[-170 -177 -227 -119   33 -363   74  123  -96   67  664  170   32  192
  246  129   19  185  146  -80  -45 -308 -153  -70  -80   19   18  262
 -265    8  398 -144   31 -141   94  -65   98   63  149]	q987
[ 254 -103  176 -337 -170  285 -234  285  -68  310 -165  -57 -299 -151
  -25  -45 -259 -336 -177  133  240 -358   78  207 -402 -709  121   62
  203  282 -186  -43  -16 -228 -286  154   -3  -16   48]	q744
[ 103  304   40 -239   54  -99  -31 -131  315   58   20  304  298 -441
 -128  131 -186   40 -256  -23 -281  131  250 -133  116   99  -53  -62
 -367   37   84  182  -99 -224  -39 -338 -136  202  -55]	q689
[-421 -155  168  -81   54   90  -22   85   67  368    0   -8 -331 -349
  -95  108  268   62  -72   80    2   64  231 -146  -38   69 -210 -192
 -395 -113  251  371  -84  -56 -121 -509 -144  135   53]	q361
[ -18 -117  -82 -101   61 -335 -265   -1  -61  -89 -117  121 -197  -18
  -40  175    0  269 -577  -95 -160  169  263 -275  174  -59 -229 -253
 -301  124  -25  192   41  222 -236 -504 -146   17  109]	q432
[ -89   13  224 -208  -59  184 -224  232  -73  552  302 -109 -276  -92
   87  108  -80  -28  -53 -144  184 -463   64  185 -189 -637 -140  287
   89  100  162  141 -106 -318  -90  -48   91  -72  -53]	q987
[   3 -172 -140 -341 -171 -235   78  201   53  156  280   91  131 -342
   53 -194 -139  -57   34   44 -183 -229   36   90   62   16   -4  176
 -242 -220  415 -128   -5 -154 -129  -84  -73   54  404]	q31
[-158   61  199  -39    9    8  -31   -5  -85   70  -85 -201 -247 -414
 -127 -395  135   57  -49  147   65  370  -18  135    9   64 -163    2
   97 -306 -354  349  151  190 -106  -27 -251 -301  -74]	q720
[ -17  181   45 -130  249 -325 -116 -198   79  127  -38  142   66  190
   44  467  -49  319 -264 -107 -378  360  144  -85  -47 -163 -193   13
 -219  231 -215  259   18 -296  236 -190  198   69 -130]	q744
[ 125  -31   67   -7 -363  295  -35   73   32  -67  273  110  -13   24
   51  -53   16  -39  124  -24  152 -238  -48   17  -77 -114  100  144
  -20  378  350 -179 -217 -106 -210   46   11  294  -24]	q689
[ -49   20 -214 -183  163 -239  138   16   30   70  212  150  -64  -55
 -129  273  217  193 -315   65 -383 -134 -104  -97  -69 -242  214 -100
 -138 -120  233    8   -5   12  142 -217    1  125   -2]	q452
[  57  -47 -204  -40  134   64   42   -2   81   42 -145  126  215 -172
  -33  196 -118  139 -139    5 -163   58  100  -97  -42  126   86 -110
 -101  -99  152  -91   45  -74   21  -19    1  181   26]	q720
[-174 -121  -32 -174 -169 -130 -156   63  -28  165   93 -128 -229   16
   90   11  -40  -56  -21  -36   98  -97  105   21 -196 -241  -67   79
  -25   13  192  125   13 -170  -34  -39   18 -166   60]	q361
[ -12 -202  -25 -171 -622  254  -12  195  -84  121   39  -83 -209 -325
   63 -248   25 -166  159  104 -114 -525    1 -106   31  -84  281   77
 -113   96  542  -54 -243   19 -374 -129 -217  137  433]	q689
[ 157   34  187  107    3  358 -233  -33   30  155   77   42   13  -47
  -49  178  -27  127 -433 -190 -129  122  162  -41    2 -244  -97   98
  -83  338 -109  218  -55 -209 -152  -52   36  -10  -40]	q361
[ 107  306  -12   90    1   77   73 -234   59 -138  174   63  221 -105
  -57  -73   -6   45 -221  -39  -82  324   30 -217  185  307  -40  -57
 -234   78 -227   59   29  -37 -152 -226 -143   21  -85]	q31
[  52   34  103  -24   48 -102  -45  120 -107  289  321  -56  -94  192
   89  156   26   15   17  -63  113 -230 -119  111  -36  -57  -56  162
 -102  -66   46   -5 -111 -323  151   40  111  173   58]	q452
[  22  -94  -70   26 -209  132  -35   12   40  -11 -198    1 -128   55
  -51  292  -15  106 -112 -194   80 -325  101 -300  -52 -248  167 -305
   52  182  481    5 -192    4   17 -100   91  127  -84]	q452
[  61    6  195 -224 -110  244  -74   11  -30 -178  293    8  -88  -17
   70 -125   22 -149  134  268  360 -327   76  111 -141   33  -91  225
  -71  313  115 -153 -113 -106 -156   45   45   69  173]	q987
[  58  236  129 -333   28  384 -308   65  -31  432  -60   74 -209 -381
  -78  464 -264  252 -527  -71 -364  -94   89  -47  123 -315 -211 -182
 -268   96 -239  359   15 -165  -68 -425 -220   79   96]	q170
[ -51  -47   90  -55 -212  302  -64  193  -24  507   85 -174 -512 -286
   29  -30   18 -162 -218 -147 -149 -368 -234   55 -192 -728  400   43
   25 -151  119  195   76  -92 -157  -20 -169   24    6]	q987
[ 255  266  123 -183   82  136 -250  -37   98  379 -259   81  140 -251
   46  -24 -403    0 -609 -102 -379  272  259  -58  -17 -404  -63  -18
 -140  201 -248  259   90 -256 -271 -171  -79    5   80]	q785
[-138 -197  178 -290  -53   98 -159   26   21  353  -50   -5 -219 -289
  138   72 -133   31    5    1   48  -21  214  172  -75  -66 -471  141
 -114  240  162  191   26 -327  -61 -116   -8   58  212]	q170
[-401    9 -141  202  245 -482  143   70 -200  119  557 -215  227  227
  210  -67  168   98  142  -76 -108  -73  124  100   59  294  -27  274
 -151 -425  -38   81  162 -133  333   60  111 -401  101]	q432
[  22   64  -92 -326   99  -22  -95  285   84  427  -68  142 -144  -78
   -2  258 -171   46 -374 -173   -6 -143   54  -10 -255 -563   24 -121
 -108 -219  138   63    9 -399  -28 -255   11  114  -67]	q31
[  32  -35 -387 -138   51 -761  108  111 -163 -126 -200  113 -110   68
  -68  -26 -104   49 -161   79 -441 -456  -37 -440   55  368  140   31
 -360  211  210  -74   29  167   20 -238 -134  343  502]	q744
[ 379  238   14 -184 -132  -51 -100 -276   58  -35 -208  208  194  -15
  -27   93 -160    3 -545 -139 -112  307  124 -237  231   35  -74 -244
 -225  457 -234  340  -65   24 -215 -337 -145   88  -15]	q785
[ 361  -67   93 -148 -320  143    2 -110   79 -110  133  138  180 -241
   78 -135 -157 -305  -47  126  -67 -218   30   56  163   96  174  105
  -32  486   87 -241 -104   -6 -272   98 -121  192  305]	q785
[-547   80  144  241  156 -102   33  -23  -87  169  367 -194   44  213
  129   42  223  108  306  -78  151  148  -32  291    8  217 -124  207
  -11 -384 -137  291   38 -120  253   66   39 -352 -238]	q744
[ 109  119   43  -49 -154 -126 -228 -267  274 -144   39   66  242 -251
  -78  209  -47 -153 -220  140 -238  306  234   21  198  166 -154  -81
 -485  120  -80  186 -151  -60 -189 -225 -123   75 -120]	q689
[ 273  304  123 -246  -90 -592 -194   55   55 -303  272  208   91 -226
 -175 -145 -108  -91 -257  -32  193   -9  203 -164  161  252  -56   72
 -236  -63  -74  127 -187  -81  -50 -252 -271   79   31]	q432
[-259   -6  -38   -2 -198  396  -10   54  -27 -178  704   31   79 -122
  -71  -27   67  161  325  227 -106 -328 -178  324  126  158   97  184
 -163   15  157  -25   44  244 -191  -86 -260   -7   28]	q785
[   3   40  284 -168  -67  488  -97  156  -27  237  403 -103 -208 -312
   56   66  138    9   46   26   25 -805 -185  212    9 -209   92  228
  -78  102  109    8  -55 -169   36  -47 -124   79  164]	q987
[  30 -135  -26  -78   53  104   12  -13 -149  133  -63 -127 -229  237
  101  192  108  -77 -245  178   -2   33   17   -8 -260 -393   25   67
  169  142 -142  -90  -44 -168   43   96  116  -66  152]	q452
[  36  -78   97   23 -196  -68   -5  110  -92  182  289  -60   14 -299
   83 -210 -138 -210  -39   74  108   -5  141   78   16   62   89  295
 -110 -118  -15  -14  -53 -172 -289   74 -181   99  171]	q785
[-230 -364 -178  115  -61  190  108  -94 -124   82 -547 -311 -394 -119
   73   18   -4 -187  101   79  -95 -176   56 -273 -100   35  196 -294
  208   40 -145  -95  285  203  -95   14  -49 -155  225]	q452
[ 149 -103   16 -137 -212  247  -85  519 -186  341  298   22 -170 -236
   78 -196 -161  -33 -150  -77   -9 -899   24   -6 -188 -609  250  276
   91   38  353 -282  -79 -114 -369 -110 -202  158  360]	q31
[-262 -129   71   31  -26   49 -263  112  221 -199  183  127  104  -60
 -152   40   13  383   41   71 -111  219  202   99  -58  -39 -134   30
 -368  -32  261  237   -9   44 -271 -257  -21   80  -57]	q452
[-254   15   93  -46  139  -15  -74  206 -135  208 -150  -40 -400  -52
  -64   72   -8  -57 -127  -63  -74 -115   45   99 -168 -300  142  -38
  144 -321 -218  170  178  135   20  -46 -114   -6  -35]	q744
[-253 -272  150 -275 -162  282 -143  257 -161  377  474   45 -515 -153
  123  119   28  259  102   45  149 -228   12   98 -163 -290 -333  214
 -263    6  355  186  -96 -262 -103 -238 -130  143  221]	q689
[   0   90   88 -367  -66  297 -194  241   76  -36  409  351   82 -298
  -56  -66 -268  159   39  -43   28 -181   42  325  -80 -174   71  -15
  -29 -254  232   93  129  -30 -158  -81 -167 -102   -4]	q170
[-234   54  -69  -22 -130   98   97  288 -180  331  406  -74  -62 -245
   -8  -71 -105  266  137  -90  -58 -355 -139   86  111   65  -26  163
 -245 -487  233   96   22  -57  -87 -207 -225  154  139]	q31
[ 224 -134  161 -300 -256  177 -138  303  -39  189  118   89 -228  -46
   49 -314  -49 -192 -166 -126  261 -304  102   51 -210 -692  170   82
   80  -74  256   -6  -46  -34 -346  -36   46  -31  288]	q31
[ 178   11   56  -81   36  -52 -322  229  -67  326  100 -117 -122  -59
   39  216 -157  -73 -362 -150  118 -318  146    6 -160 -324   61   23
 -114   56 -116   98   28 -208  -23  -21  -99   83  -15]	q720
[-351  -17  161  225  129  -93 -206  266 -102  448 -124 -447 -112  -84
   47 -130   19    1  145 -332  364  114  225  128 -149 -108 -201 -114
  128 -682  -57  432  149  -58  202  115   32 -373 -401]	q720
[-112 -123  120  -75  -75  134 -140  132  -31  102  -55  -34 -401  -86
    0   86   34 -174 -135   84   55 -292   -8   38  -79 -263 -223   21
  -87  332  -70  121  -53  -27  -65  -54  -33  -31   87]	q785
[  94  -48   79  122 -123  -29 -126   81  -69  298   66 -207   26    8
  110  -19 -123 -397    9   -4    7 -282   39  205  -79  -65  155  193
  132   31   69 -141  -56 -171 -105  240  -87  140   55]	q452
[-129  -88   76  -44  -80  172 -230  211  -92  157   79 -353 -324 -108
   65    0  -35 -267  -54   55  258 -315   13  227 -350 -370  -73  135
  136  -53 -171  -13  115 -211    5  200  -83 -112 -133]	q452
[-206  275  192 -128   23  130  -28  -18   15  464  265  -49 -110 -503
  -64  199  -62  105 -141   42 -125  164  -79  -43   53   27 -139   38
 -305 -141 -210  398   -4 -193  135 -193 -290   90  -66]	q170
[ 120   60  -25  -55   69  215   20  -84   21  100  372   64  164  -75
  -48  100   98   53 -188   61 -304  -82   15  150  216  122  203   42
 -258  -32  -13   -3   60  101  -99 -138  -61  171  248]	q720
[-483  -35  130  385  -25  684   81 -273   56 -100  124 -205 -419  -44
 -111  419  459   11  139   29  207  149 -126  -66   38   74  -77 -414
  -39  190 -271  159   63  201  131 -148  -37  -84 -553]	q432
[ 200  -95  262 -139 -282  548  -36  -55  -24  273 -177 -150 -296 -215
   88  -74   98 -320 -288 -134  297 -111   50  116  -76 -481   20  -80
  279  237  -67   15  -21 -110 -238   40  -27  -19  -11]	q31
[ 143 -197   25  -46 -114  -40 -238  107 -134  234 -183 -113   39   95
  155   19 -176 -138  -94 -158  182  -46  377   26 -209 -415 -220   42
  249  260  110   17  -40 -107 -200   70  123  -68 -137]	q785
[-420 -256  -54    9 -319 -213 -190  -42  231  153 -399 -271 -113 -269
  -25  138  -38 -366  181    3  104   68  293  100 -107  -39   20 -112
  -79 -224  260  210   23   37 -206  -60 -150  -13 -162]	q31
[  -2  302   54 -209  246 -113  -29  110   92 -279  378  461  233  134
  -35   31 -152  226 -132  -59 -111    7   79  145  -78  -72 -152  104
 -117  -92  -75   64   54 -133  176 -100  134 -154  -22]	q361
[  62 -124  114 -267  -61  300 -188  105   42   70  196  180 -133 -170
   82  113 -105    8  -74  -22   24 -567  111  117 -106 -307 -134  135
 -104  361  232  -42   -3 -188  -73 -111  -16  108  247]	q432
[ 204 -266  -88  -77 -256 -153 -196  265 -120  196  -40  -54 -108  316
  172    7 -195 -103 -129 -115  -38 -115  195 -176 -169 -451  148 -118
   -8   29  323  -57 -141 -130 -161  -63   63 -103  281]	q361
[  92   34   76 -183   15  -95   43    7   53 -183 -260  264  -65 -240
  -30 -347 -310 -147 -126  125  171  370   79   12  -22   87 -344  -59
  -20   14 -275   93   76   22 -209  -76 -162  -52   63]	q785
[ -33 -106  161   26 -301 -118 -103    7  -11  200 -167 -161 -137 -359
   48 -125  -92 -321 -153   35  -60  107  276   34  -67 -219    3  -17
    6  -65  101  162  -62  -17 -277   -5 -248  -75   13]	q31
[-189 -145  104 -133 -239   65   79   21  -34  205   70   64 -536 -255
   56 -102  102 -406 -124   53  346   34  -84   61 -280 -359   -3 -195
   95   24   46   93   15    5 -199  -56 -134  -82 -236]	q361
[-235 -176  131   60   10  153    1   41  -45  448  -10 -327 -349 -192
  130   26   74 -208   37   10  135 -133  127  106  -97 -166 -155   40
  -14  -77  -43   54   53 -286   42  -27  -18  -50   54]	q432
[ -26 -135  104 -103 -274  -19 -317  151 -117  231  174 -339 -316 -101
   92   70    5 -179    9   72  204   -3  102  -22 -143 -106 -108   39
 -123   78  -33   67  -97 -250  -65   76  -33  -86   17]	q720
[-168 -150  -68   22  258 -157 -145  -86  -53  270 -268  -68 -364  121
  172  160  -54  -13 -235 -237 -195   50  243 -139    8  -82 -397 -133
  -87  -29   35  239  156  -82  140 -246   -4 -172  202]	q720
[ 205   25  131 -273  -41  445  -68   -2  -29  139 -242   65  -34 -227
    4  -59 -197  -68 -179   51   43   42   54   -6 -144 -243 -123 -160
  147  368 -199   -3   49  -96 -173  -16  -31  -35  -38]	q744
[ 164  -25  209 -328 -247  506   29   51 -112  198  211  117 -293 -288
   44  -87 -112  -74   64  145  165 -199 -200  196 -187 -390   27   80
  187  166   65 -118  -84 -195 -169  122  -50   64   33]	q744
[  10  -70   58  -75  301 -530 -166  275 -228  312  -21  -47 -330  456
   23  -58  -48  120 -370 -133  115   12  294  -78 -162 -505 -264  235
  156  126 -131   96    3  -71   12 -147  145  -80  262]	q432
[ 130 -232   89   66  131 -406 -245 -136  -56  755 -529 -383 -412   78
   27  162   90 -444 -828 -247  -73  556  528 -301 -138 -482   93 -237
  122  177 -105  295   57  -86 -258 -193  -83  151  -11]	q452
[-168  -86 -258  197 -131 -823   63 -182  129 -356  -47 -158  211  478
   51  178   49 -105   91  -48 -146  232  256 -293  177  417  -92 -139
 -255  354  261   11 -158  153  184 -152   87   10  -48]	q987
[ 127  -28  -13 -123   62  114   -3  -22   60 -280   77  273   93  274
   30   79  -32  196 -115   66   -7  290   88  -25 -128 -265  129 -276
  105  150   69 -158   35   58    5   -9  164 -129  -52]	q432
[ 166  -95   74   62 -140 -131  -77  181 -249  250  103 -341 -140 -196
   48 -335  -17 -230 -119  -74   38 -294  176 -105   10   10   -8  254
  -56 -251   53   63  -46 -113 -142   -5 -197   92  348]	q452
[ 311  260  106 -321   96  212 -286  148   25  167  310  266  222 -226
  -92   72 -256  129 -513  -23 -108  139  152   38  103 -103  -92  -94
 -350 -102 -115   93   -5 -218 -341 -283  -98    4   41]	q31
[  27   55  -94 -302    7  146 -157  117  167 -292  456  352  248  -59
 -101  221 -125  179 -178   41  -33 -191  114   24  -54  -64  201  -28
 -291  106  167 -111   -4  -34 -134 -189  -38   76   18]	q744
[-346   97 -122   22  -57  107  161   42 -146 -307  781   27  257    0
    9   42  -24  235  580  256  -42 -276 -297  305  151  586  -69  180
 -217 -348  -48 -104  100  159  183   51 -148  -43   15]	q452
[-297 -198 -189 -180   46  -33   44  -48  -82  -42 -269   23 -651  205
 -100  374  245 -208 -331  204  384  558  -45 -133 -386 -132 -129 -377
  -30   53 -407  112  123   23  -50 -161   59   39 -319]	q361
[-410   42  101  388  336 -125   14  -29 -133  332  176 -276 -314  432
   37  359  202  179 -240 -333 -125  271  193  -34  132 -124  -12 -208
  -78 -235 -315  461  216   99  364 -128  132 -347 -104]	q170
[-120   71  -77    7   90 -526  121 -161  -94  123 -144   50 -247 -134
   39  265 -145   53 -231  -60 -789  -65    8   14  223   27  102   78
  -88 -133 -269  198  231  114  262 -157 -275  149  338]	q432
[ 201  -14   26 -209 -161  254  -74  -45 -108  210  222   61 -121 -244
   -7   74 -120  -23 -296  179  -58 -337  -77    7   37 -130   40  141
 -277  273 -201   77  -11  -70 -392 -275 -267  232  330]	q452
[  71 -257   27 -278 -313  740  -64  158  -35  240  -11  215 -319 -175
   94  164 -130   92  -24  124  -79 -636    3  -54 -203 -591  110 -106
  -15  526  507 -145 -165 -183 -334 -210   -6  138  344]	q432
[ 156   -5   76   73  121 -119 -122 -144 -238  218 -106  -69 -663  185
  -39  586  223  229 -803  -80 -546  105   -4 -283   23 -761  185 -220
   50  422 -588  188   95  108   53 -208   84  -75    7]	q432
